Here is a tiny trained network, its code and every weight. The questions are about switching its units off for an input and a class, where a switched-off unit gives its printed mean instead of its output.

import numpy as np


def w(rows, s, z=0):
    codes = np.array(rows[::2]) - 128.0
    scale = np.full(codes.shape[1], s)
    scale[-1] = z or s
    return codes * scale


def f(y):
    return np.maximum(y, 0)


def log_softmax(a):
    a = a - a.max(-1, keepdims=True)
    return a - np.log(np.exp(a).sum(-1, keepdims=True))


def net(x, mask):
    res = np.array(x, float).reshape(1, 5) / 4 @ E
    y = f(res @ A[0][:, :-1].T + A[0][:, -1])
    res = res + np.where(mask, y, B[0][:, -1]) @ B[0][:, :-1]
    return log_softmax(res[-1] @ U[:, :-1].T + U[:, -1])


A, B = {}, {}
E = w([
[94,123,57,110,112,156,144,116,26],'x0',
[185,174,20,97,113,80,102,173,162],'x1',
[75,119,112,109,215,63,154,149,147],'x2',
[117,159,159,176,85,94,149,160,86],'x3',
[162,105,95,249,71,139,138,86,155],'x4',
],0.011)
A[0] = w([
[169,152,155,90,146,114,119,129,235,155],'N1',
[170,123,6,153,95,174,122,106,134,156],'N2',
[111,141,40,139,124,98,144,140,38,13],'N3',
[127,155,108,169,124,27,140,157,149,93],'N4',
[144,121,171,140,137,114,124,143,194,3],'N5',
[134,128,154,75,115,171,112,133,81,25],'N6',
],0.025,0.005)
B[0] = w([
[84,110,142,121,101,111,122,188,148,249],'N1',
[171,82,132,146,127,105,87,204,172,233],'N2',
[7,123,125,109,133,121,93,93,128,220],'N3',
[192,110,127,159,91,144,133,155,151,196],'N4',
[53,131,84,121,113,122,128,100,102,194],'N5',
[213,145,134,128,125,129,129,139,91,204],'N6',
],0.019,0.02)
U = w([
[132,99,176,246,65,173,152,73,83,254],'0',
[64,73,123,135,111,92,112,142,141,151],'1',
[95,47,87,143,231,116,155,92,184,113],'2',
[158,104,124,140,82,86,110,182,156,189],'3',
[146,188,101,142,115,103,169,40,192,50],'4',
[129,111,90,113,164,106,87,112,115,57],'5',
[154,149,82,202,78,122,184,95,163,26],'6',
[113,155,140,60,153,120,141,112,67,79],'7',
],0.011,0.0071)

Each question gives the input, the list of numbers given to net, and the class t.
The units are the neurons (one row each of A and B). Each row of codes is followed by its name. A weight is (code - 128) times the scale printed after its matrix; where a second scale follows, it is the last column's (A, B and U).
mask holds one flag per neuron, in row order. A switched-off neuron (its flag False) gives its mean, the last column of its row in B, instead of its output. The means were averaged over made-up inputs and are rounded, as every weight is.
A unit's drop is (log p(t) with every unit on - log p(t) with that unit switched off) / (log p(t) with every unit on - log p(t) with every unit switched off).
The circuit of an input: a set's keep is (log p(t) with only the set's units on - log p(t) with every unit switched off) / (log p(t) with every unit on - log p(t) with every unit switched off). Starting from all 6 units, units are removed one at a time, each time the one whose removal leaves the highest keep (on an exact tie, the one counted first), for as long as the keep stays at least 0.8.
circuit, biggest first: the units of the circuit, biggest drop first
most important unit: the unit with the biggest drop
top k neurons: the k neurons with the biggest drops, biggest first
drop when u is switched off: that unit's drop, to one decimal
input [-2,-8,3,2,2], class 0: circuit, biggest first -> N1
input [0,1,-7,1,-6], class 7: top 2 neurons -> N2, N4
input [1,-2,-8,1,-4], class 0: top 2 neurons -> N2, N1
input [7,-5,-8,-1,1], class 3: top 2 neurons -> N2, N6
input [0,-8,7,-3,0], class 2: top 2 neurons -> N1, N6
input [-4,-5,-6,-2,-3], class 0: circuit, biggest first -> N2, N3
input [7,2,-3,-4,-5], class 5: top 2 neurons -> N3, N6
input [2,-3,4,5,3], class 0: circuit, biggest first -> N1, N2
input [2,-4,-3,-5,-2], class 0: circuit, biggest first -> N2, N1
input [6,-3,8,2,-8], class 7: top 3 neurons -> N2, N1, N6
input [-7,-5,0,4,7], class 0: top 4 neurons -> N3, N2, N4, N1
input [-8,3,7,-8,5], class 1: top 4 neurons -> N5, N6, N1, N2
input [3,6,0,2,-1], class 1: top 2 neurons -> N3, N6
input [-8,1,-2,-2,1], class 1: most important unit -> N5
input [7,3,-8,4,-4], class 1: top 3 neurons -> N3, N4, N2
input [-4,1,1,-1,0], class 1: top 3 neurons -> N2, N6, N5
input [2,0,8,-1,4], class 2: top 3 neurons -> N1, N6, N2
input [2,6,3,-1,-2], class 1: top 2 neurons -> N3, N6
input [0,-5,0,-1,-8], class 7: top 3 neurons -> N2, N4, N1
input [-6,0,-4,-6,-6], class 1: circuit, biggest first -> N5
input [-1,-4,-1,4,2], class 0: drop when N2 is switched off -> 0.3
input [6,-6,7,-2,5], class 2: drop when N2 is switched off -> 0.1
input [1,-6,-3,0,4], class 0: drop when N1 is switched off -> 0.1
input [6,-4,0,-4,-1], class 7: drop when N5 is switched off -> 0.0
